X = -0.778	-6.541	3.654	2.528	-1.920	-0.320	-3.754	-0.660
X[0]	-0.778
X[4]	-1.920
X[2]	3.654

A =
-4.164   5.165   3.085   3.902  -1.867   2.536  -2.491
 2.381  -3.624  -1.217  -1.956   1.947  -1.368   2.191
 1.809  -2.992   0.131  -6.128   1.131  -2.751  -1.071
-4.273   2.842   2.946   6.701  -0.571   5.468   2.889
-2.289   0.549   1.226   2.632  -1.640   1.474   0.946
-2.680   3.215   1.698   2.889  -1.662   1.244  -1.685
-3.323   2.833   2.049   7.202   0.149   5.310   3.203
A[0,0]	-4.164
A[1,3]	-1.956
A[3,1]	2.842
A[:, 1]	[5.165, -3.624, -2.992, 2.842, 0.549, 3.215, 2.833]
A[6,5]	5.310
A[:, 5]	[2.536, -1.368, -2.751, 5.468, 1.474, 1.244, 5.310]
A[6,1]	2.833
A[1,5]	-1.368
A[0,2]	3.085
A[1,1]	-3.624
A[:, 0]	[-4.164, 2.381, 1.809, -4.273, -2.289, -2.680, -3.323]
A[4,5]	1.474
A[1,6]	2.191
A[1,2]	-1.217
A[4,0]	-2.289
A[6,0]	-3.323
A[:, 2]	[3.085, -1.217, 0.131, 2.946, 1.226, 1.698, 2.049]
A[5,5]	1.244
A[0,1]	5.165
A[:, 4]	[-1.867, 1.947, 1.131, -0.571, -1.640, -1.662, 0.149]
A[5,2]	1.698
A[1,0]	2.381
A[3,4]	-0.571
A[4,4]	-1.640
A[0]	[-4.164, 5.165, 3.085, 3.902, -1.867, 2.536, -2.491]
A[3,2]	2.946
A[4,1]	0.549
A[2,4]	1.131
A[3,6]	2.889

B =
[[-5.418  0.398  2.359 -0.330  0.695]
 [-2.101  2.826  1.474 -0.525 -1.382]
 [-3.931  2.582  3.049  0.150 -0.986]
 [ 0.944  1.754 -1.767 -1.607 -1.148]
 [ 4.191  0.292 -3.024 -0.887 -0.824]
 [ 5.751 -0.644 -3.015  0.052 -0.562]
 [-1.380  2.078 -1.047 -2.086 -0.928]
 [ 0.046 -1.301 -1.932 -1.153  0.936]
 [ 2.770  0.921 -0.152  0.710 -1.089]
 [-3.408  1.562  3.615  1.043 -0.501]
 [-0.616  1.628  2.113  0.967 -1.029]]
B[0, 0]	-5.418
B[4]	[4.191, 0.292, -3.024, -0.887, -0.824]
B[0]	[-5.418, 0.398, 2.359, -0.330, 0.695]
B[:, 1]	[0.398, 2.826, 2.582, 1.754, 0.292, -0.644, 2.078, -1.301, 0.921, 1.562, 1.628]
B[5]	[5.751, -0.644, -3.015, 0.052, -0.562]
B[5, 0]	5.751
B[3]	[0.944, 1.754, -1.767, -1.607, -1.148]
B[10]	[-0.616, 1.628, 2.113, 0.967, -1.029]
B[2, 4]	-0.986
B[:, 3]	[-0.330, -0.525, 0.150, -1.607, -0.887, 0.052, -2.086, -1.153, 0.710, 1.043, 0.967]
B[4, 2]	-3.024
B[8, 1]	0.921
B[1, 3]	-0.525
B[5, 1]	-0.644
B[3, 0]	0.944
B[10, 2]	2.113
B[:, 4]	[0.695, -1.382, -0.986, -1.148, -0.824, -0.562, -0.928, 0.936, -1.089, -0.501, -1.029]
B[8, 2]	-0.152
B[6, 1]	2.078
B[2]	[-3.931, 2.582, 3.049, 0.150, -0.986]
B[2, 1]	2.582
B[2, 3]	0.150
B[8, 0]	2.770
B[7, 2]	-1.932
B[0, 1]	0.398
B[4, 4]	-0.824
B[9, 4]	-0.501
B[9, 0]	-3.408
B[1, 1]	2.826
B[1, 4]	-1.382

m = [[141.0, -57.7, -169.7, -287.9, -251.2, -272.2], [26.2, -162.8, -177.6, -281.8, -254.6, -271.7], [-180.2, -184.9, -176.3, -273.3, -13.0, -28.7], [-147.6, 141.7, -46.0, -272.7, -258.3, -266.7], [-191.4, -152.5, 101.4, -97.0, -243.4, -275.4], [-187.7, -171.6, -179.3, -258.3, 50.1, -94.8], [-192.7, -179.8, -145.3, 5.2, -66.1, -266.8], [-184.0, -175.5, -186.8, -232.0, 80.0, -150.8], [152.9, -95.8, -176.2, -289.7, -244.4, -268.4], [-195.7, -176.3, -147.3, -12.3, -56.9, -261.0], [34.3, 81.8, -160.6, -282.2, -254.5, -271.8], [-187.8, -176.0, -12.5, 6.2, -209.6, -273.2], [-189.3, -175.3, -179.5, -287.7, -164.6, 68.8]]
m[0][0] -> 141.0
m[9][5] -> -261.0
m[3][1] -> 141.7
m[3][2] -> -46.0
m[5][0] -> -187.7
m[4][3] -> -97.0
m[5][1] -> -171.6
m[8] -> [152.9, -95.8, -176.2, -289.7, -244.4, -268.4]
m[:, 4] -> [-251.2, -254.6, -13.0, -258.3, -243.4, 50.1, -66.1, 80.0, -244.4, -56.9, -254.5, -209.6, -164.6]
m[8][1] -> -95.8
m[:, 3] -> [-287.9, -281.8, -273.3, -272.7, -97.0, -258.3, 5.2, -232.0, -289.7, -12.3, -282.2, 6.2, -287.7]
m[11][0] -> -187.8
m[6][4] -> -66.1
m[6] -> [-192.7, -179.8, -145.3, 5.2, -66.1, -266.8]
m[12][4] -> -164.6
m[5] -> [-187.7, -171.6, -179.3, -258.3, 50.1, -94.8]
m[1] -> [26.2, -162.8, -177.6, -281.8, -254.6, -271.7]
m[0][5] -> -272.2
m[8][0] -> 152.9
m[1][4] -> -254.6
m[1][3] -> -281.8
m[5][4] -> 50.1
m[1][5] -> -271.7
m[0][1] -> -57.7
m[10][5] -> -271.8
m[1][0] -> 26.2
m[12][0] -> -189.3
m[5][2] -> -179.3
m[7] -> [-184.0, -175.5, -186.8, -232.0, 80.0, -150.8]
m[:, 5] -> [-272.2, -271.7, -28.7, -266.7, -275.4, -94.8, -266.8, -150.8, -268.4, -261.0, -271.8, -273.2, 68.8]
m[:, 1] -> [-57.7, -162.8, -184.9, 141.7, -152.5, -171.6, -179.8, -175.5, -95.8, -176.3, 81.8, -176.0, -175.3]
m[0][2] -> -169.7
m[3][4] -> -258.3
m[8][3] -> -289.7
